Each row has a name. Each question is about the rows just above it.

j48: [ 34.9 -37.3  35.5 -37.4 -37.4 -36.9  33.1  10.7 -38.2 -36.7  27.1  34.2
  29.0 -36.8 -38.4  31.7 -38.1 -38.8 -36.8 -37.6 -38.7 -37.3  26.9 -37.2
 -36.3 -37.2 -36.4 -36.2 -38.4  27.1 -37.4  34.8 -38.2  32.1  29.6 -37.2]
j769: [ 89.2 -83.2  91.1 -83.3 -83.2 -82.5  88.7 -83.8 -84.3 -82.1  80.2  90.4
  83.1 -82.3 -85.1  69.4 -84.1 -88.1 -82.3 -83.7 -86.8 -83.1  82.0 -83.0
 -81.0 -82.9 -81.6 -80.8 -85.3  80.2 -83.3  89.8 -84.6  83.0  81.6 -82.9]
j521: [-12.6  11.5 -15.4  11.6  11.5  11.1 -25.6  11.9  11.8  11.0 -17.6 -18.0
 -17.6  11.0  13.0  14.1  11.6  18.1  11.1  11.8  15.7  11.5 -24.4  11.4
   9.8  11.4  10.8   9.8  13.3 -17.6  11.6 -14.3  12.2  -6.7 -11.3  11.3]
j49: [ 22.4 -25.8  25.0 -25.9 -25.8 -25.3  25.3 -26.2 -26.4 -25.1  22.9  26.4
  23.7 -25.1 -27.4  -0.7 -26.2 -31.8 -25.2 -51.6 -29.8 -25.8  28.4 -25.6
 -23.9 -25.6 -24.7 -23.8 -27.7  22.9 -25.9  23.7 -52.0  16.2  18.8 -25.5]
j611: [ 73.5 -85.9  69.3 -85.8 -85.9 -86.6  69.4 -85.3 -84.7 -86.9  69.8  67.4
  70.0 -86.8 -83.6  90.0 -84.9 -78.6 -86.8 -85.4 -81.0 -86.0  59.8 -86.1
 -88.1 -86.2 -87.4 -88.2   8.4  69.8 -85.8  71.6 -84.3  81.5  77.6 -86.2]
j407: [ 30.9 -39.0  30.2 -39.0 -39.0 -38.9  28.1 -39.1 -39.3 -38.8  23.9  28.4
  25.3 -38.9 -39.1  36.8 -39.4 -37.5 -38.9 -39.1 -38.3 -39.0  20.8 -39.0
 -39.0 -39.0 -38.7  10.9 -39.0  23.9 -39.0  30.3 -39.3  31.5  28.2 -39.0]
j152: [ 22.4 -25.8  25.0 -25.9 -25.8 -25.3  25.3 -26.2 -26.4 -25.1  22.9  26.4
  23.7 -25.1 -27.4  -0.7 -26.2 -31.8 -25.2 -26.1 -29.8 -25.8  28.4 -25.6
 -23.9 -25.6 -24.7 -23.8 -27.7  22.9 -25.9  23.7 -26.7  16.2  18.8 -25.5]
j900: [ 59.3 -54.6  57.7 -54.6 -54.6 -54.5  54.7 -54.6 -54.9 -54.3  48.5  54.9
  50.5 -54.5 -54.4  70.1 -55.0 -51.6 -54.5 -54.6 -53.0 -54.5  43.0 -54.6
 -54.7 -54.5 -54.3 -54.6 -54.3  48.5 -54.6  58.1 -54.8  60.9  55.5 -54.6]
j163: [-11.8   8.2 -12.9   8.2   8.2   7.9 -12.4   8.4   8.6   7.7 -10.3 -13.2
 -11.0   7.8   9.0  -3.6   8.5  10.7   7.8   8.4   9.9   8.1 -12.5   8.1
   7.2   8.1   7.6   7.2   9.1 -10.3   8.2 -12.3   8.7  -8.9  -9.3   8.0]
Whose row is [ 34.9 -37.3  35.5 -37.4 -37.4 -36.9  33.1  10.7 -38.2 -36.7  27.1  34.2
  29.0 -36.8 -38.4  31.7 -38.1 -38.8 -36.8 -37.6 -38.7 -37.3  26.9 -37.2
 -36.3 -37.2 -36.4 -36.2 -38.4  27.1 -37.4  34.8 -38.2  32.1  29.6 -37.2]?	j48
Right after [14.1] comes	[11.6]
Right after [8.5] comes	[10.7]
Right after [81.6] comes	[-82.9]
Right after [10.8] comes	[9.8]

j206: [-51.5 -49.3 -52.1  48.8  62.8  46.8  47.6  49.3  51.9 -59.6  52.6 -51.0
 -54.1 -66.4 -57.1  53.3]
j874: [ 42.8  37.8  37.0 -33.3 -42.3 -36.3 -35.6 -32.1 -38.5  32.1 -36.0  37.9
  36.9  45.1  34.6 -35.2]
j60: [-37.5 -35.0 -40.5  33.7 -42.4  35.9  36.8  34.2  39.1 -41.0  37.6 -38.3
 -38.2 -47.4 -40.4  36.3]
j200: [-35.8 -34.9  62.7  32.9  40.5  32.5  31.8  32.4  32.3 -39.2  35.9 -33.3
 -35.1 -42.2 -35.8  34.8]
j264: [-62.4 -56.4 -63.1  60.4  75.8  60.8  57.5  48.7  59.4 -67.0  62.6 -64.2
 -60.6 -77.1 -61.6  60.9]
j921: [ 36.2  32.8  37.2 -31.5 -42.9 -36.8 -36.4 -32.9 -36.0  41.0 -36.3  38.1
  41.7  36.0  35.5 -37.1]
j352: [-35.6 -38.9 -37.1  36.6  47.6  33.1  41.0  32.6  39.1 -44.0  37.9 -41.4
 -36.8 -41.7 -37.6  35.9]
The entry that follows [62.6]:	[-64.2]
What comes right after [35.5] in the named rows?	[-37.1]
The entry that follows [-42.3]:	[-36.3]

j684: [ 53.5  23.3  20.9   8.6 -17.0 -79.1 -74.4]
j278: [  8.4  20.8  -6.6  -8.2 -11.9 -17.6 -14.9]
j576: [  8.4  20.8  -6.6  -8.2 -11.9  15.5 -48.1]
Right after [8.6] comes	[-17.0]
Right after [20.9] comes	[8.6]
The entry that follows [-17.6]:	[-14.9]
Right after [-17.0] comes	[-79.1]
The entry that follows [-79.1]:	[-74.4]

j987: [74.0 78.7 78.5 72.8 83.8 78.1 73.9 52.0 74.9]
j121: [-63.4  78.7  78.2  72.8  83.8  78.1  73.9 -59.9  19.6]
j697: [-19.7  24.2  52.1 -80.9  78.0  78.0  42.6 -24.4  19.6]
Right after [42.6] comes	[-24.4]
Right after [52.1] comes	[-80.9]
Right after [78.2] comes	[72.8]
The entry that follows [78.5]:	[72.8]
What comes right after [-80.9] in the named rows?	[78.0]
Whose row is [-63.4  78.7  78.2  72.8  83.8  78.1  73.9 -59.9  19.6]?	j121
Right after [24.2] comes	[52.1]

j550: [-54.0 -55.8  38.9 -40.9 -37.0 -65.2]
j949: [ 58.0  59.9 -37.1  43.8  39.6  70.0]
j18: [-54.0 -55.8  38.9 -40.9 -37.0  57.2]
j220: [ 21.4  21.9 -15.4  16.2  57.9  25.8]
j158: [ 21.4  21.9 -15.4 -40.6 -36.6  60.0]
j774: [ 36.8  69.9 -26.4  27.7  25.0  44.4]
The row with [ 21.4  21.9 -15.4 -40.6 -36.6  60.0] is	j158
Right after [59.9] comes	[-37.1]
Right after [58.0] comes	[59.9]
Right after [25.0] comes	[44.4]
The entry that follows [57.9]:	[25.8]

